Below are the code and all the weights of a small trained network. Each question names an input and a class and asks about switching units off, where a switched-off unit gives its printed mean instead of its output.

import numpy as np


def w(rows, s, z=0):
    codes = np.array(rows[::2]) - 128.0
    scale = np.full(codes.shape[1], s)
    scale[-1] = z or s
    return codes * scale


def f(y):
    return np.maximum(y, 0)


def log_softmax(a):
    a = a - a.max(-1, keepdims=True)
    return a - np.log(np.exp(a).sum(-1, keepdims=True))


def net(x, mask):
    res = np.array(x, float).reshape(1, 8) / 4 @ E
    y = f(res @ A[0][:, :-1].T + A[0][:, -1])
    res = res + np.where(mask, y, B[0][:, -1]) @ B[0][:, :-1]
    return log_softmax(res[-1] @ U[:, :-1].T + U[:, -1])


A, B = {}, {}
E = w([
[117,123,169,139,62,156,175,185,162,104,171,67],'x0',
[233,135,234,151,151,174,100,113,152,141,103,108],'x1',
[196,151,170,156,185,59,132,138,74,82,138,129],'x2',
[182,116,164,87,125,81,119,168,83,154,162,146],'x3',
[110,129,148,116,87,120,98,145,105,254,89,246],'x4',
[199,150,85,155,64,95,105,102,110,26,162,185],'x5',
[193,163,71,159,135,168,184,105,157,176,49,139],'x6',
[131,118,137,153,54,60,137,192,215,137,152,163],'x7',
],0.0094)
A[0] = w([
[144,115,71,107,140,130,100,91,145,83,118,117,47],'N0',
[146,166,84,148,175,143,130,116,154,163,86,209,165],'N1',
[147,129,149,172,65,117,87,202,186,193,144,125,195],'N2',
[148,149,154,148,175,138,138,129,108,143,105,90,91],'N3',
[131,111,185,110,60,111,126,175,199,155,96,161,152],'N4',
[131,102,92,128,128,111,178,143,159,121,78,93,145],'N5',
[136,132,136,120,100,145,113,204,176,152,120,164,172],'N6',
[138,121,168,133,135,21,123,203,100,95,166,120,167],'N7',
[219,155,137,125,135,166,133,140,122,112,107,141,67],'N8',
[150,114,169,103,138,103,114,128,92,125,119,161,122],'N9',
[126,138,126,145,72,149,128,134,141,97,126,125,83],'N10',
[118,123,171,149,184,141,135,111,139,95,143,130,157],'N11',
[199,103,149,136,123,124,142,110,144,102,103,137,62],'N12',
[135,119,155,148,152,49,140,186,113,107,190,131,106],'N13',
[42,81,82,74,143,111,156,142,155,151,143,111,77],'N14',
[141,153,120,139,146,149,106,119,128,154,79,143,100],'N15',
[128,148,100,167,65,115,119,156,147,153,172,182,247],'N16',
[123,112,159,163,99,129,93,153,184,180,149,152,166],'N17',
[134,102,172,91,136,120,27,103,41,139,157,218,143],'N18',
[101,138,154,137,156,167,145,135,125,75,173,100,25],'N19',
[121,97,100,112,129,96,152,120,100,161,126,164,142],'N20',
[102,119,119,159,143,152,107,90,177,54,158,70,251],'N21',
[136,124,104,149,151,105,132,75,129,171,37,202,149],'N22',
[145,136,161,147,128,61,128,191,103,117,181,124,137],'N23',
[130,137,107,176,134,107,115,87,104,165,1,194,240],'N24',
[113,147,157,138,136,83,5,111,57,146,153,170,165],'N25',
[105,112,82,139,28,72,133,138,130,105,215,174,135],'N26',
[94,138,82,129,22,71,103,162,147,82,189,207,167],'N27',
],0.0098,0.0025)
B[0] = w([
[151,103,130,117,146,144,113,152,141,77,136,87,169],'N0',
[93,143,169,197,178,184,116,79,123,178,145,197,203],'N1',
[152,68,121,125,131,125,170,151,175,88,114,45,218],'N2',
[128,91,155,146,112,168,136,92,154,110,111,146,185],'N3',
[173,55,106,150,157,101,205,122,180,101,92,25,213],'N4',
[109,132,137,114,130,145,72,114,122,122,154,162,172],'N5',
[149,86,115,148,128,145,164,109,148,97,99,92,191],'N6',
[130,186,90,86,122,125,2,174,122,125,233,115,225],'N7',
[100,148,117,111,146,107,104,127,122,147,138,155,184],'N8',
[92,138,156,139,174,163,103,110,116,146,150,135,170],'N9',
[110,107,133,158,135,140,150,124,138,128,147,124,159],'N10',
[141,135,113,166,155,145,149,104,135,109,139,113,177],'N11',
[95,105,118,99,128,99,114,160,133,141,154,126,172],'N12',
[165,202,95,75,126,99,51,164,89,118,196,116,203],'N13',
[57,153,138,99,111,133,89,176,131,192,153,136,201],'N14',
[104,155,112,136,121,126,102,93,117,111,133,139,173],'N15',
[169,80,126,114,103,165,154,111,151,116,93,124,207],'N16',
[173,91,91,138,114,113,137,140,157,102,110,55,195],'N17',
[122,202,184,159,135,113,30,100,66,125,218,175,219],'N18',
[108,100,147,200,129,109,151,110,122,123,97,150,175],'N19',
[159,135,107,115,86,206,103,97,138,119,116,142,172],'N20',
[196,126,163,187,166,117,130,117,129,87,160,113,220],'N21',
[131,139,205,189,146,169,145,29,111,124,109,189,213],'N22',
[128,155,115,117,139,119,61,176,133,130,161,108,203],'N23',
[112,163,182,179,148,187,136,43,150,129,155,181,228],'N24',
[128,175,148,114,121,121,55,125,104,133,161,144,207],'N25',
[165,149,126,122,50,96,144,80,190,107,58,179,238],'N26',
[165,111,116,112,42,87,150,52,222,100,63,156,254],'N27',
],0.009,0.013)
U = w([
[149,149,99,77,31,107,63,125,143,99,131,123,133],'0',
[165,71,135,196,114,144,242,60,150,93,69,113,149],'1',
[98,109,68,1,52,170,161,169,137,210,70,149,76],'2',
[79,186,166,163,136,154,70,85,97,169,156,198,151],'3',
[147,129,113,122,190,153,75,181,105,119,160,70,203],'4',
[58,78,90,97,110,129,158,212,136,183,112,76,107],'5',
[129,136,105,102,107,71,178,153,78,152,75,133,3],'6',
],0.0096,0.0022)

Each question gives the input, the list of numbers given to net, and the class t.
The units are the neurons (one row each of A and B). Each row of codes is followed by its name. A weight is (code - 128) times the scale printed after its matrix; where a second scale follows, it is the last column's (A, B and U).
mask holds one flag per neuron, in row order. A switched-off neuron (its flag False) gives its mean, the last column of its row in B, instead of its output. The means were averaged over made-up inputs and are rounded, as every weight is.
A unit's drop is (log p(t) with every unit on - log p(t) with that unit switched off) / (log p(t) with every unit on - log p(t) with every unit switched off).
The circuit of an input: a set's keep is (log p(t) with only the set's units on - log p(t) with every unit switched off) / (log p(t) with every unit on - log p(t) with every unit switched off). Starting from the 12 units with the biggest drops (on a tie, the unit counted first), units are removed one at a time, each time the one whose removal leaves the highest keep (on an exact tie, the one counted first), for as long as the keep stays at least 0.8.
units of the circuit, in order: the units of the circuit, biggest drop first
unit that matters most: the unit with the biggest drop
top k neurons: the k neurons with the biggest drops, biggest first
drop when u is switched off: that unit's drop, to one decimal
input [-1,4,6,-3,5,-1,3,4], class 1: unit that matters most => N4
input [-3,-3,-4,3,-6,-8,-3,-2], class 5: units of the circuit, in order => [N18 N24 N14]
input [-7,-2,-8,4,-4,7,0,-4], class 3: units of the circuit, in order => [N4 N2]
input [7,-3,7,-6,-3,7,-6,-8], class 4: units of the circuit, in order => [N21 N7]
input [4,0,6,-3,-4,8,-2,-5], class 4: top 2 neurons => [N21 N27]
input [7,8,7,2,1,-5,7,-7], class 3: top 3 neurons => [N8 N4 N27]
input [-7,-3,-5,-7,-4,3,-5,0], class 1: top 4 neurons => [N7 N13 N21 N18]
input [0,2,-1,-1,6,-4,-6,5], class 0: top 2 neurons => [N18 N25]
input [0,3,-1,6,2,-2,1,8], class 1: top 2 neurons => [N4 N2]
input [6,7,-5,1,2,-2,3,-8], class 1: top 2 neurons => [N7 N18]
input [-8,2,-7,5,-8,-6,6,-2], class 3: top 3 neurons => [N4 N27 N2]
input [5,-3,-6,-3,-8,-8,-1,2], class 5: top 2 neurons => [N14 N18]
input [-5,-2,-1,-6,-5,-6,-8,2], class 4: top 2 neurons => [N24 N22]
input [-1,3,-2,-4,2,5,-4,7], class 1: units of the circuit, in order => [N4]
input [1,5,-5,6,-7,6,4,-2], class 4: drop when N26 is switched off => 0.5
input [-1,-4,6,-2,2,1,-2,2], class 0: drop when N2 is switched off => 0.0
input [4,-5,6,7,0,-8,5,1], class 4: drop when N27 is switched off => 0.4
